Below is a small trained network, with its code and all its weights. Each question gives an input and a class and asks what happens when units are switched off, that is, made to give their printed mean instead of their output.

import numpy as np


def w(rows, s, z=0):
    codes = np.array(rows[::2]) - 128.0
    scale = np.full(codes.shape[1], s)
    scale[-1] = z or s
    return codes * scale


def f(y):
    return np.maximum(y, 0)


def log_softmax(a):
    a = a - a.max(-1, keepdims=True)
    return a - np.log(np.exp(a).sum(-1, keepdims=True))


def net(x, mask):
    res = np.array(x, float).reshape(1, 8) / 4 @ E
    y = f(res @ A[0][:, :-1].T + A[0][:, -1])
    res = res + np.where(mask, y, B[0][:, -1]) @ B[0][:, :-1]
    return log_softmax(res[-1] @ U[:, :-1].T + U[:, -1])


A, B = {}, {}
E = w([
[133,119,27,131,51,210,196],'x0',
[220,97,122,66,38,74,81],'x1',
[116,143,131,84,134,124,149],'x2',
[163,220,156,213,71,54,233],'x3',
[126,136,123,120,128,127,135],'x4',
[138,112,129,159,120,134,113],'x5',
[254,76,126,134,232,167,210],'x6',
[88,21,26,136,163,33,158],'x7',
],0.0067)
A[0] = w([
[66,140,135,79,51,112,131,32],'N1',
[159,137,183,123,124,185,118,61],'N2',
[80,125,106,154,165,142,143,175],'N3',
[123,157,196,112,165,96,106,123],'N4',
[69,85,84,124,142,71,150,101],'N5',
[88,74,93,186,140,90,123,66],'N6',
[81,135,119,110,86,122,99,14],'N7',
[77,159,106,150,164,179,169,149],'N8',
[107,90,113,131,134,101,166,51],'N9',
[119,99,132,69,143,182,107,21],'N10',
[81,145,95,132,75,117,78,61],'N11',
[111,135,92,189,78,126,171,253],'N12',
[47,88,104,73,134,180,72,128],'N13',
[166,152,111,85,110,76,110,120],'N14',
[86,171,118,132,96,138,76,27],'N15',
[94,76,92,110,164,40,165,54],'N16',
[149,113,75,144,148,46,103,114],'N17',
[139,151,68,113,107,199,123,101],'N18',
[97,127,132,135,98,123,109,5],'N19',
[188,109,132,108,143,149,171,40],'N20',
[124,137,74,104,79,168,209,116],'N21',
[124,138,177,174,111,89,196,60],'N22',
[93,141,130,202,178,138,108,203],'N23',
[125,41,86,76,142,254,63,126],'N24',
[213,98,110,131,160,161,143,38],'N25',
[173,168,201,130,103,174,99,149],'N26',
[132,64,77,125,135,95,166,87],'N27',
[174,141,158,120,195,89,125,123],'N28',
[151,171,166,102,135,190,109,19],'N29',
[63,159,150,151,76,72,83,137],'N30',
[201,89,105,78,15,101,117,157],'N31',
[120,83,140,84,166,186,97,37],'N32',
[27,126,157,150,134,161,177,130],'N33',
[199,127,145,112,159,150,148,43],'N34',
[112,114,75,106,99,206,175,174],'N35',
[112,91,44,112,140,82,113,73],'N36',
[154,123,157,149,175,124,135,237],'N37',
[177,191,80,172,91,109,173,121],'N38',
[153,145,100,142,88,208,124,135],'N39',
],0.0093,0.0042)
B[0] = w([
[143,116,88,147,203,154,216,184],'N1',
[72,169,135,145,79,180,167,169],'N2',
[217,136,144,60,126,165,72,194],'N3',
[38,52,177,97,92,87,69,190],'N4',
[132,133,199,140,85,171,144,203],'N5',
[126,128,172,129,79,194,139,187],'N6',
[143,104,95,183,200,164,202,161],'N7',
[216,133,67,64,92,163,71,206],'N8',
[100,181,157,147,96,150,145,157],'N9',
[160,170,105,176,122,96,144,163],'N10',
[110,88,95,162,223,180,187,188],'N11',
[110,140,156,73,178,56,98,248],'N12',
[166,175,157,184,171,44,159,226],'N13',
[223,125,122,73,118,166,118,169],'N14',
[80,88,69,181,156,173,232,175],'N15',
[108,168,194,153,54,214,161,205],'N16',
[111,150,170,126,83,197,111,193],'N17',
[69,101,180,142,121,97,103,183],'N18',
[129,97,57,167,207,183,204,140],'N19',
[95,89,57,148,204,154,216,167],'N20',
[87,83,162,131,127,56,101,208],'N21',
[183,192,119,188,161,55,125,190],'N22',
[176,151,79,37,131,157,42,214],'N23',
[179,211,144,187,131,5,156,255],'N24',
[50,89,58,178,194,165,171,185],'N25',
[77,131,176,132,104,170,142,222],'N26',
[65,157,159,138,59,163,149,197],'N27',
[77,49,116,103,164,127,130,188],'N28',
[78,179,161,177,57,198,190,169],'N29',
[129,49,41,130,223,129,201,233],'N30',
[215,151,102,51,157,192,53,235],'N31',
[183,201,147,202,117,63,176,177],'N32',
[230,139,77,94,144,162,109,209],'N33',
[112,70,75,148,174,183,222,169],'N34',
[61,36,160,54,158,89,2,218],'N35',
[114,186,191,144,73,171,176,196],'N36',
[110,72,100,89,166,109,118,207],'N37',
[162,153,153,184,128,37,139,219],'N38',
[38,82,189,107,69,105,120,198],'N39',
],0.0054,0.0077)
U = w([
[101,121,116,120,127,132,135,248],'0',
[70,71,12,196,183,181,224,52],'1',
[164,227,144,225,119,2,153,48],'2',
[43,185,194,170,11,254,158,66],'3',
[104,115,114,111,116,120,98,206],'4',
[8,25,147,92,117,62,47,119],'5',
[233,160,60,58,119,209,57,78],'6',
],0.0081,0.011)

Each question gives the input, the list of numbers given to net, and the class t.
The units are the neurons (one row each of A and B). Each row of codes is followed by its name. A weight is (code - 128) times the scale printed after its matrix; where a second scale follows, it is the last column's (A, B and U).
mask holds one flag per neuron, in row order. A switched-off neuron (its flag False) gives its mean, the last column of its row in B, instead of its output. The means were averaged over made-up inputs and are rounded, as every weight is.
A unit's drop is (log p(t) with every unit on - log p(t) with that unit switched off) / (log p(t) with every unit on - log p(t) with every unit switched off).
The circuit of an input: a set's keep is (log p(t) with only the set's units on - log p(t) with every unit switched off) / (log p(t) with every unit on - log p(t) with every unit switched off). Starting from the 12 units with the biggest drops (on a tie, the unit counted first), units are removed one at a time, each time the one whose removal leaves the highest keep (on an exact tie, the one counted first), for as long as the keep stays at least 0.8.
units of the circuit, in order: the units of the circuit, biggest drop first
top k neurons: the k neurons with the biggest drops, biggest first
input [-8,-1,1,3,3,3,-8,8], class 1: units of the circuit, in order => (N30 N11)
input [6,-8,-7,8,6,5,-5,5], class 2: units of the circuit, in order => (N38)
input [-5,3,6,-8,3,-8,1,6], class 2: units of the circuit, in order => (N24 N13 N32)
input [8,3,8,8,8,5,-6,-3], class 0: units of the circuit, in order => (N35 N30)
input [8,6,7,1,-4,-2,-5,8], class 3: top 4 neurons => (N36 N16 N27 N5)
input [-4,6,2,-7,-5,4,0,7], class 2: top 2 neurons => (N24 N13)
input [-8,-3,7,4,-5,3,2,5], class 5: units of the circuit, in order => (N4 N28)
input [-2,-1,3,-7,-8,-4,8,-8], class 1: units of the circuit, in order => (N34 N25)
input [-6,-7,-6,-1,1,-8,-1,-5], class 6: units of the circuit, in order => (N23 N33)
input [0,-4,-4,-7,-6,-1,-6,-6], class 2: units of the circuit, in order => (N24 N13)
input [-7,-6,-6,3,0,0,5,-7], class 3: top 4 neurons => (N29 N26 N2 N30)
input [8,-8,6,8,-6,-5,-3,4], class 2: top 3 neurons => (N38 N22 N31)
input [-1,8,-4,-1,4,-4,-6,-5], class 6: top 2 neurons => (N31 N14)
input [7,6,6,4,-1,-6,-5,3], class 5: top 2 neurons => (N21 N35)
input [7,-5,-3,-6,-2,-4,2,4], class 5: units of the circuit, in order => (N35)
input [-3,5,1,-1,1,-5,-2,-6], class 3: units of the circuit, in order => (N26 N29)
input [-5,-8,2,-3,6,3,3,-7], class 6: top 2 neurons => (N23 N8)
input [7,7,-3,-6,-4,-4,0,-5], class 5: top 2 neurons => (N35 N39)
input [8,6,-7,-7,8,-1,5,-6], class 4: top 3 neurons => (N35 N31 N24)
input [-6,8,4,0,-4,-8,-3,-3], class 6: top 2 neurons => (N31 N14)
input [7,-6,0,8,7,5,-4,8], class 2: top 2 neurons => (N38 N22)
input [-1,-8,-1,0,1,-6,5,-7], class 6: units of the circuit, in order => (N8)
